Below is a small trained network, with its code and all its weights. Each question gives an input and a class and asks what happens when units are switched off, that is, made to give their printed mean instead of their output.

import numpy as np


def w(rows, s, z=0):
    codes = np.array(rows[::2]) - 128.0
    scale = np.full(codes.shape[1], s)
    scale[-1] = z or s
    return codes * scale


def f(y):
    return np.maximum(y, 0)


def log_softmax(a):
    a = a - a.max(-1, keepdims=True)
    return a - np.log(np.exp(a).sum(-1, keepdims=True))


def net(x, mask):
    res = np.array(x, float).reshape(1, 7) / 4 @ E
    y = f(res @ A[0][:, :-1].T + A[0][:, -1])
    res = res + np.where(mask, y, B[0][:, -1]) @ B[0][:, :-1]
    return log_softmax(res[-1] @ U[:, :-1].T + U[:, -1])


A, B = {}, {}
E = w([
[170,106,130,79,59,95,182,115,21,112],'x0',
[126,194,167,254,96,82,125,124,90,148],'x1',
[36,106,145,113,76,100,173,194,176,137],'x2',
[94,104,170,134,201,190,143,179,65,198],'x3',
[108,40,220,146,182,146,176,50,169,58],'x4',
[64,147,126,100,114,134,86,87,98,124],'x5',
[112,190,96,149,126,192,178,133,117,53],'x6',
],0.0086)
A[0] = w([
[198,131,124,128,177,161,105,52,109,148,83],'neuron 1',
[154,152,92,86,128,101,61,150,140,204,113],'neuron 2',
[193,136,122,161,129,167,219,201,140,101,177],'neuron 3',
[154,94,118,102,79,94,171,124,103,119,142],'neuron 4',
[120,76,67,1,158,166,133,174,170,113,111],'neuron 5',
[84,114,162,127,172,175,69,149,51,115,140],'neuron 6',
[149,81,134,70,148,166,119,114,153,114,91],'neuron 7',
[158,82,129,108,130,66,133,109,116,209,158],'neuron 8',
[141,112,139,118,103,139,163,142,60,54,89],'neuron 9',
[128,106,155,120,187,136,151,77,159,125,84],'neuron 10',
[169,115,166,150,112,71,180,157,96,118,180],'neuron 11',
[127,59,122,188,164,124,99,141,127,187,168],'neuron 12',
[107,72,175,144,136,160,122,106,109,109,85],'neuron 13',
[132,125,174,115,173,144,124,169,104,149,102],'neuron 14',
[132,149,41,131,140,109,105,157,104,187,76],'neuron 15',
[64,172,145,163,159,110,95,82,127,148,170],'neuron 16',
[128,125,89,111,90,126,132,165,115,142,113],'neuron 17',
[182,77,128,100,84,131,184,103,91,140,102],'neuron 18',
[133,146,120,138,145,128,88,130,192,123,114],'neuron 19',
[109,90,85,89,131,150,103,114,142,91,134],'neuron 20',
[37,101,164,118,41,112,176,159,159,134,144],'neuron 21',
[163,133,69,128,95,41,140,69,199,76,128],'neuron 22',
[122,132,159,210,100,143,174,132,133,187,133],'neuron 23',
[161,74,164,108,114,56,83,117,153,186,170],'neuron 24',
[98,177,184,216,95,84,132,110,109,132,156],'neuron 25',
[138,135,153,100,75,113,130,67,27,117,137],'neuron 26',
[110,98,197,149,129,125,195,72,123,105,78],'neuron 27',
[66,152,107,107,152,128,104,93,81,90,142],'neuron 28',
[139,119,136,143,118,60,110,117,143,91,99],'neuron 29',
[64,88,130,119,100,112,162,179,136,153,124],'neuron 30',
[70,133,116,137,80,149,119,118,143,120,254],'neuron 31',
[169,118,103,100,67,107,146,140,163,140,77],'neuron 32',
[126,159,186,111,214,157,139,172,84,180,125],'neuron 33',
[83,162,22,155,92,133,138,100,107,158,141],'neuron 34',
[142,153,191,100,131,124,83,111,184,177,143],'neuron 35',
[170,132,91,178,159,155,142,146,213,127,180],'neuron 36',
[145,135,93,106,91,116,130,102,186,115,156],'neuron 37',
[124,197,157,135,162,172,87,123,168,124,119],'neuron 38',
[78,86,159,186,135,96,177,24,140,113,84],'neuron 39',
[117,155,50,132,127,129,108,149,94,161,90],'neuron 40',
[193,105,100,155,141,179,40,62,66,132,121],'neuron 41',
[139,101,140,112,172,176,179,201,86,170,119],'neuron 42',
[158,198,104,109,101,134,151,164,156,170,116],'neuron 43',
],0.0094,0.0049)
B[0] = w([
[165,129,156,179,71,159,93,188,197,139,195],'neuron 1',
[143,77,171,116,97,144,171,134,130,128,215],'neuron 2',
[131,132,111,12,169,187,127,115,120,103,219],'neuron 3',
[48,146,122,141,154,147,73,173,125,115,201],'neuron 4',
[205,86,69,170,194,8,118,116,87,155,254],'neuron 5',
[111,131,72,142,87,176,129,100,96,101,199],'neuron 6',
[158,138,122,173,127,66,150,139,128,152,191],'neuron 7',
[121,153,116,79,140,139,158,129,105,32,197],'neuron 8',
[92,138,145,98,109,101,118,176,133,110,187],'neuron 9',
[88,88,170,177,104,88,160,149,144,120,191],'neuron 10',
[119,164,146,82,209,106,89,141,117,118,202],'neuron 11',
[103,175,102,103,159,150,143,126,106,111,190],'neuron 12',
[127,127,160,161,86,122,180,122,137,159,180],'neuron 13',
[101,142,91,125,41,134,136,76,119,145,169],'neuron 14',
[94,38,211,184,90,118,226,120,100,195,202],'neuron 15',
[118,158,109,88,214,106,136,148,86,110,196],'neuron 16',
[130,77,132,93,108,139,128,153,145,181,182],'neuron 17',
[93,190,161,103,117,59,95,168,160,145,193],'neuron 18',
[28,125,117,95,128,90,71,158,114,140,179],'neuron 19',
[172,61,75,115,134,117,152,112,99,152,192],'neuron 20',
[221,139,135,163,143,223,25,176,233,137,231],'neuron 21',
[71,137,142,161,89,174,86,14,108,140,250],'neuron 22',
[165,92,96,154,173,101,119,64,125,119,188],'neuron 23',
[175,176,135,33,134,206,196,111,115,35,210],'neuron 24',
[255,128,32,157,215,71,111,127,74,140,225],'neuron 25',
[87,112,149,89,168,93,70,169,117,128,217],'neuron 26',
[109,72,184,128,84,88,142,113,111,183,208],'neuron 27',
[177,106,138,97,228,169,138,150,126,76,179],'neuron 28',
[104,140,83,129,66,117,163,77,102,134,171],'neuron 29',
[162,175,85,184,93,193,84,114,216,79,192],'neuron 30',
[187,163,149,79,172,197,130,134,86,107,218],'neuron 31',
[106,124,124,133,96,109,105,119,144,157,184],'neuron 32',
[98,188,98,149,75,148,96,55,110,118,207],'neuron 33',
[117,62,164,105,146,155,190,131,97,156,213],'neuron 34',
[104,194,144,103,142,122,142,172,56,66,175],'neuron 35',
[59,163,159,77,183,151,110,170,71,114,217],'neuron 36',
[116,151,139,131,109,143,79,41,75,143,206],'neuron 37',
[78,101,119,104,159,93,163,210,125,126,191],'neuron 38',
[124,49,194,147,128,120,232,143,142,216,220],'neuron 39',
[135,93,195,175,96,133,202,148,142,192,197],'neuron 40',
[211,176,194,186,86,197,35,200,187,109,219],'neuron 41',
[90,151,109,161,92,135,45,43,105,121,200],'neuron 42',
[144,53,234,131,93,125,172,107,115,138,201],'neuron 43',
],0.0059,0.009)
U = w([
[126,71,196,195,68,98,245,136,159,190,67],'0',
[226,162,144,195,101,195,40,185,254,106,102],'1',
[230,111,9,177,179,12,125,107,91,148,111],'2',
[145,135,134,83,170,167,124,114,112,86,255],'3',
[65,169,79,165,54,149,98,4,90,107,73],'4',
[166,163,125,61,142,181,219,138,110,3,164],'5',
[33,161,140,96,161,70,77,228,124,99,72],'6',
],0.0087,0.0043)

Each question gives the input, the list of numbers given to net, and the class t.
The units are the neurons (one row each of A and B). Each row of codes is followed by its name. A weight is (code - 128) times the scale printed after its matrix; where a second scale follows, it is the last column's (A, B and U).
mask holds one flag per neuron, in row order. A switched-off neuron (its flag False) gives its mean, the last column of its row in B, instead of its output. The means were averaged over made-up inputs and are rounded, as every weight is.
A unit's drop is (log p(t) with every unit on - log p(t) with that unit switched off) / (log p(t) with every unit on - log p(t) with every unit switched off).
The circuit of an input: a set's keep is (log p(t) with only the set's units on - log p(t) with every unit switched off) / (log p(t) with every unit on - log p(t) with every unit switched off). Starting from the 12 units with the biggest drops (on a tie, the unit counted first), units are removed one at a time, each time the one whose removal leaves the highest keep (on an exact tie, the one counted first), for as long as the keep stays at least 0.8.
circuit, biggest first: the units of the circuit, biggest drop first
most important unit: the unit with the biggest drop
k most important neurons: the k neurons with the biggest drops, biggest first
drop of u: that unit's drop, to one decimal
input [7,4,4,-4,-1,-5,-5], class 6: circuit, biggest first	(neuron 4; neuron 11)
input [5,4,-2,-4,6,-8,-3], class 3: most important unit	neuron 11
input [0,-8,0,-8,5,-6,2], class 2: 3 most important neurons	(neuron 5; neuron 7; neuron 20)
input [-1,-2,-7,5,6,3,-7], class 1: 2 most important neurons	(neuron 41; neuron 1)
input [3,2,-6,5,7,-4,-4], class 0: 2 most important neurons	(neuron 39; neuron 27)
input [3,-3,6,5,-7,0,6], class 0: 3 most important neurons	(neuron 15; neuron 40; neuron 43)
input [-7,-4,4,-3,-3,-5,-8], class 5: circuit, biggest first	(neuron 24; neuron 35)
input [-6,6,-8,7,7,6,4], class 1: 3 most important neurons	(neuron 41; neuron 1; neuron 15)
input [0,-7,-8,3,2,-6,-2], class 1: 3 most important neurons	(neuron 41; neuron 1; neuron 25)
input [2,-2,8,7,-3,-6,7], class 1: 2 most important neurons	(neuron 21; neuron 30)
input [3,-7,2,-8,3,4,2], class 4: 2 most important neurons	(neuron 22; neuron 25)
input [-4,-8,1,8,-5,7,-4], class 2: 2 most important neurons	(neuron 5; neuron 22)
input [0,-4,-7,8,4,-3,-6], class 4: circuit, biggest first	(neuron 33; neuron 42)
input [1,6,4,-5,-6,-8,8], class 3: most important unit	neuron 3
input [-7,6,5,5,-7,3,-1], class 0: 3 most important neurons	(neuron 15; neuron 40; neuron 43)
input [4,3,-1,-4,3,6,3], class 3: 2 most important neurons	(neuron 5; neuron 28)
input [7,4,-2,7,-8,2,-6], class 0: 3 most important neurons	(neuron 15; neuron 40; neuron 2)
input [-6,-1,-3,6,-8,-6,7], class 0: 3 most important neurons	(neuron 15; neuron 40; neuron 43)
input [7,-1,4,-3,3,5,-3], class 6: circuit, biggest first	(neuron 26; neuron 4)
input [2,-1,2,1,8,6,8], class 0: 2 most important neurons	(neuron 39; neuron 27)
input [2,8,-4,4,7,6,-5], class 2: most important unit	neuron 25
input [-8,3,1,-5,6,0,6], class 6: circuit, biggest first	(neuron 36; neuron 19)
input [8,-7,6,-5,-2,-6,6], class 6: circuit, biggest first	(neuron 4; neuron 18)
input [1,0,2,5,1,-3,-6], class 5: circuit, biggest first	(neuron 24; neuron 8)
input [-7,-4,-4,-4,0,-3,6], class 6: drop of neuron 19	0.3
input [0,4,6,5,-7,0,1], class 0: drop of neuron 40	0.2
input [5,-4,6,0,-5,0,-6], class 1: drop of neuron 8	-0.1
input [-7,-7,-4,4,0,-7,-4], class 2: circuit, biggest first	(neuron 5)
